Below is a small trained network, with its code and all its weights. Each question gives an input and a target symbol and asks what happens when units are switched off, that is, made to give their printed mean instead of their output.

import numpy as np


def w(rows, s, z=0):
    codes = np.array(rows[::2]) - 128.0
    scale = np.full(codes.shape[1], s)
    scale[-1] = z or s
    return codes * scale


def f(y):
    return y / 2 * (1 + np.tanh(0.7978845608 * (y + 0.044715 * y**3)))


def softmax(a):
    e = np.exp(a - a.max(-1, keepdims=True))
    return e / e.sum(-1, keepdims=True)


def log_softmax(a):
    a = a - a.max(-1, keepdims=True)
    return a - np.log(np.exp(a).sum(-1, keepdims=True))


def net(x, mask):
    ids = ['βδζμξσφω'.index(c) for c in x.split()]
    T = len(ids)
    res = E[ids] + P[:T]
    u = 0
    for l in range(2):
        q, k, v = (res @ M[l].T for M in (Q, K, V))
        z = softmax(np.where(np.tri(T) > 0, q @ k.T / 4**0.5, -1e9)) @ v
        res = res + np.where(mask[u], z, O[l][:, -1]) @ O[l][:, :-1]
        u += 1
        y = f(res @ A[l][:, :-1].T + A[l][:, -1])
        res = res + np.where(mask[u : u + 8], y, B[l][:, -1]) @ B[l][:, :-1]
        u += 8
    return log_softmax(res[-1] @ U[:, :-1].T + U[:, -1])


Q, K, V, O, A, B = {}, {}, {}, {}, {}, {}
E = w([
[85,156,129],'β',
[182,101,253],'δ',
[34,135,125],'ζ',
[141,186,139],'μ',
[101,40,122],'ξ',
[6,212,163],'σ',
[121,67,154],'φ',
[167,134,68],'ω',
],0.019)
P = w([
[115,146,201],'0',
[141,143,166],'1',
[139,136,201],'2',
[134,134,206],'3',
[138,143,224],'4',
[5,244,164],'5',
],0.0032)
Q[0] = w([
[45,79,165],'L0H1',
[75,75,174],'L0H1',
[2,42,163],'L0H1',
[194,195,145],'L0H1',
],0.0081)
K[0] = w([
[125,150,219],'L0H1',
[227,124,146],'L0H1',
[92,130,255],'L0H1',
[183,181,100],'L0H1',
],0.008)
V[0] = w([
[113,129,121],'L0H1',
[89,127,17],'L0H1',
[160,118,254],'L0H1',
[127,133,127],'L0H1',
],0.0054)
O[0] = w([
[126,110,119,248],'L0H1',
[18,120,213,145],'L0H1',
[225,136,4,127],'L0H1',
[131,121,141,174],'L0H1',
],0.0033,0.00017)
A[0] = w([
[167,125,164,251],'L0N1',
[99,86,82,128],'L0N2',
[144,39,184,182],'L0N3',
[122,177,143,83],'L0N4',
[108,215,124,180],'L0N5',
[148,106,10,222],'L0N6',
[157,128,104,91],'L0N7',
[124,68,130,135],'L0N8',
],0.013,0.0027)
B[0] = w([
[143,180,182,165],'L0N1',
[149,40,99,156],'L0N2',
[71,221,85,174],'L0N3',
[163,93,133,160],'L0N4',
[169,80,184,253],'L0N5',
[248,108,144,234],'L0N6',
[132,132,119,129],'L0N7',
[102,155,73,139],'L0N8',
],0.012,0.005)
Q[1] = w([
[80,18,121],'L1H1',
[2,219,59],'L1H1',
[11,84,46],'L1H1',
[68,166,66],'L1H1',
],0.01)
K[1] = w([
[140,231,200],'L1H1',
[81,9,115],'L1H1',
[7,70,106],'L1H1',
[18,9,57],'L1H1',
],0.011)
V[1] = w([
[121,121,150],'L1H1',
[193,3,105],'L1H1',
[139,91,147],'L1H1',
[117,128,160],'L1H1',
],0.0052)
O[1] = w([
[133,120,140,149],'L1H1',
[186,3,86,253],'L1H1',
[146,100,128,220],'L1H1',
[136,126,139,188],'L1H1',
],0.0058,0.00036)
A[1] = w([
[67,67,150,127],'L1N1',
[89,104,114,70],'L1N2',
[158,149,118,130],'L1N3',
[17,162,220,113],'L1N4',
[125,156,248,160],'L1N5',
[15,141,111,87],'L1N6',
[110,83,178,81],'L1N7',
[147,218,112,252],'L1N8',
],0.013,0.0038)
B[1] = w([
[82,102,108,172],'L1N1',
[105,135,113,133],'L1N2',
[105,131,135,155],'L1N3',
[120,84,182,244],'L1N4',
[164,132,5,235],'L1N5',
[126,202,166,181],'L1N6',
[131,143,63,157],'L1N7',
[130,122,198,186],'L1N8',
],0.02,0.011)
U = w([
[254,29,169,202],'β',
[196,172,86,124],'δ',
[199,216,32,71],'ζ',
[156,126,141,47],'μ',
[124,234,42,111],'ξ',
[145,98,81,131],'σ',
[82,68,108,201],'φ',
[150,77,46,3],'ω',
],0.0079,0.0043)

Each question gives the input, a string of symbols that net reads in full, and the target symbol t.
The units are the heads (4 rows each of Q, K, V and O) and the neurons (one row each of A and B). Each row of codes is followed by its name. A weight is (code - 128) times the scale printed after its matrix; where a second scale follows, it is the last column's (O, A, B and U).
mask holds one flag per unit, layer by layer, with each layer's heads first. A switched-off unit (its flag False) gives its mean, the last column of its rows in O or B, instead of its output. The means were averaged over made-up inputs and are rounded, as every weight is.
A unit's drop is (log p(t) with every unit on - log p(t) with that unit switched off) / (log p(t) with every unit on - log p(t) with every unit switched off).
The circuit of an input: a set's keep is (log p(t) with only the set's units on - log p(t) with every unit switched off) / (log p(t) with every unit on - log p(t) with every unit switched off). Starting from the 12 units with the biggest drops (on a tie, the unit counted first), units are removed one at a time, each time the one whose removal leaves the highest keep (on an exact tie, the one counted first), for as long as the keep stays at least 0.8.
units of the circuit, in order: the units of the circuit, biggest drop first
k most important neurons: the k neurons with the biggest drops, biggest first
k most important neurons of layer l: the k neurons of layer l with the biggest drops, biggest first
drop when u is switched off: that unit's drop, to one decimal
input ζ δ μ ω σ, target β: units of the circuit, in order : L1N4
input μ μ ξ σ ω ω, target β: units of the circuit, in order : L1N5, L0N6
input ω ω ω ω δ ζ, target β: 3 most important neurons : L1N8, L1N6, L1N7
input μ ω ζ ω ζ σ, target ω: 2 most important neurons of layer 1 : L1N5, L1N4
input ξ δ ζ, target β: 2 most important neurons of layer 0 : L0N6, L0N2
input ω δ ζ ω ξ μ, target β: 3 most important neurons of layer 0 : L0N1, L0N5, L0N6
input ω ω μ, target ζ: 2 most important neurons : L1N5, L1N4
input ω ω ξ, target ξ: 4 most important neurons : L0N3, L1N6, L0N2, L0N8
input μ δ σ, target β: 3 most important neurons : L1N4, L1N8, L0N3
input β ω ζ ω σ, target ω: 2 most important neurons of layer 0 : L0N5, L0N6
input ω ω ω ω ω φ, target μ: 2 most important neurons of layer 0 : L0N3, L0N6
input ξ ζ ζ ω ζ φ, target μ: 3 most important neurons of layer 0 : L0N3, L0N5, L0N6
input σ ω ξ, target ξ: drop when L0N3 is switched off : 0.5
input ω ω ζ ω μ, target ζ: drop when L1N4 is switched off : 0.2
input ω ζ ζ ω ξ ω, target β: drop when L0N6 is switched off : 0.2
